Here is a tiny trained network, its code and every weight. The questions are about switching its units off for an input and a class, where a switched-off unit gives its printed mean instead of its output.

import numpy as np


def w(rows, s, z=0):
    codes = np.array(rows[::2]) - 128.0
    scale = np.full(codes.shape[1], s)
    scale[-1] = z or s
    return codes * scale


def f(y):
    return np.maximum(y, 0)


def log_softmax(a):
    a = a - a.max(-1, keepdims=True)
    return a - np.log(np.exp(a).sum(-1, keepdims=True))


def net(x, mask):
    res = np.array(x, float).reshape(1, 6) / 4 @ E
    y = f(res @ A[0][:, :-1].T + A[0][:, -1])
    res = res + np.where(mask, y, B[0][:, -1]) @ B[0][:, :-1]
    return log_softmax(res[-1] @ U[:, :-1].T + U[:, -1])


A, B = {}, {}
E = w([
[216,174,168,190,102,170],'x0',
[56,118,110,228,61,128],'x1',
[136,86,70,85,120,200],'x2',
[128,254,149,85,119,99],'x3',
[145,112,21,161,136,19],'x4',
[122,80,166,124,50,84],'x5',
],0.0099)
A[0] = w([
[73,103,115,124,75,135,43],'neuron 1',
[200,97,159,58,146,198,102],'neuron 2',
[110,68,47,89,153,88,55],'neuron 3',
[82,171,149,132,104,103,102],'neuron 4',
[170,144,84,157,112,95,79],'neuron 5',
[98,94,164,74,77,190,153],'neuron 6',
[119,143,152,75,106,62,98],'neuron 7',
[101,83,170,121,52,148,124],'neuron 8',
[150,47,80,216,120,194,152],'neuron 9',
[55,31,101,60,143,125,208],'neuron 10',
[150,149,127,188,192,92,121],'neuron 11',
[88,71,110,136,146,158,194],'neuron 12',
[162,94,164,76,122,218,130],'neuron 13',
[209,127,141,4,182,167,169],'neuron 14',
[180,80,252,206,47,119,171],'neuron 15',
[194,180,139,181,94,152,1],'neuron 16',
[136,89,213,114,184,146,60],'neuron 17',
[49,160,212,172,122,193,140],'neuron 18',
[163,50,91,197,104,179,125],'neuron 19',
[74,205,189,129,148,155,104],'neuron 20',
[81,119,184,95,157,190,159],'neuron 21',
[65,141,82,82,193,125,56],'neuron 22',
[51,35,95,56,127,119,175],'neuron 23',
[150,154,100,147,63,75,29],'neuron 24',
],0.011,0.0057)
B[0] = w([
[117,138,197,155,124,111,157],'neuron 1',
[235,150,77,104,212,143,215],'neuron 2',
[98,250,187,179,55,182,186],'neuron 3',
[185,118,122,155,64,147,167],'neuron 4',
[140,87,90,92,159,154,159],'neuron 5',
[111,225,102,42,75,116,207],'neuron 6',
[144,131,85,174,126,213,172],'neuron 7',
[85,166,170,103,119,87,190],'neuron 8',
[76,52,83,206,145,216,222],'neuron 9',
[141,208,166,196,119,178,229],'neuron 10',
[93,82,88,76,108,125,166],'neuron 11',
[107,151,80,154,150,185,192],'neuron 12',
[158,213,89,95,159,162,218],'neuron 13',
[255,142,106,72,189,36,250],'neuron 14',
[144,142,239,169,162,24,245],'neuron 15',
[53,176,181,147,202,149,171],'neuron 16',
[200,124,119,142,190,100,174],'neuron 17',
[51,155,59,47,32,174,226],'neuron 18',
[34,50,109,248,132,189,205],'neuron 19',
[71,107,80,126,55,128,202],'neuron 20',
[143,154,65,77,155,132,211],'neuron 21',
[138,78,172,169,171,80,173],'neuron 22',
[73,211,194,211,117,194,223],'neuron 23',
[165,120,101,174,182,149,159],'neuron 24',
],0.009,0.013)
U = w([
[142,100,27,121,151,178,178],'0',
[85,36,158,163,161,79,173],'1',
[165,170,116,10,148,74,143],'2',
[144,61,165,73,97,162,3],'3',
[203,137,179,158,165,55,105],'4',
[102,114,97,38,47,56,162],'5',
[72,174,157,159,76,170,84],'6',
],0.011,0.0051)

Each question gives the input, the list of numbers given to net, and the class t.
The units are the neurons (one row each of A and B). Each row of codes is followed by its name. A weight is (code - 128) times the scale printed after its matrix; where a second scale follows, it is the last column's (A, B and U).
mask holds one flag per neuron, in row order. A switched-off neuron (its flag False) gives its mean, the last column of its row in B, instead of its output. The means were averaged over made-up inputs and are rounded, as every weight is.
A unit's drop is (log p(t) with every unit on - log p(t) with that unit switched off) / (log p(t) with every unit on - log p(t) with every unit switched off).
The circuit of an input: a set's keep is (log p(t) with only the set's units on - log p(t) with every unit switched off) / (log p(t) with every unit on - log p(t) with every unit switched off). Starting from the 12 units with the biggest drops (on a tie, the unit counted first), units are removed one at a time, each time the one whose removal leaves the highest keep (on an exact tie, the one counted first), for as long as the keep stays at least 0.8.
units of the circuit, in order: the units of the circuit, biggest drop first
unit that matters most: the unit with the biggest drop
k most important neurons: the k neurons with the biggest drops, biggest first
drop of u: that unit's drop, to one decimal
input [7,-1,5,-7,1,5], class 1: units of the circuit, in order => neuron 15; neuron 19
input [5,-5,1,0,0,4], class 4: units of the circuit, in order => neuron 18
input [3,3,-7,-1,-7,2], class 5: 3 most important neurons => neuron 18; neuron 23; neuron 10
input [-3,2,2,4,6,-8], class 6: 4 most important neurons => neuron 14; neuron 3; neuron 2; neuron 15
input [-7,-7,-5,-8,-2,0], class 4: 3 most important neurons => neuron 14; neuron 18; neuron 17
input [-5,-8,5,-2,6,8], class 6: 2 most important neurons => neuron 3; neuron 23
input [-1,7,-7,8,-1,-5], class 5: 2 most important neurons => neuron 23; neuron 10
input [1,-6,4,-8,6,5], class 6: 2 most important neurons => neuron 3; neuron 23
input [-6,-2,-2,3,-6,5], class 2: 2 most important neurons => neuron 19; neuron 9
input [-1,4,-6,-3,-6,-8], class 0: 2 most important neurons => neuron 23; neuron 3
input [-3,-1,8,8,5,-5], class 4: drop of neuron 6 => 0.2
input [-7,-6,2,-3,0,7], class 6: drop of neuron 23 => 0.3
input [-3,-4,8,4,6,-2], class 4: drop of neuron 14 => 0.3
input [3,-7,-1,0,4,-5], class 2: unit that matters most => neuron 15
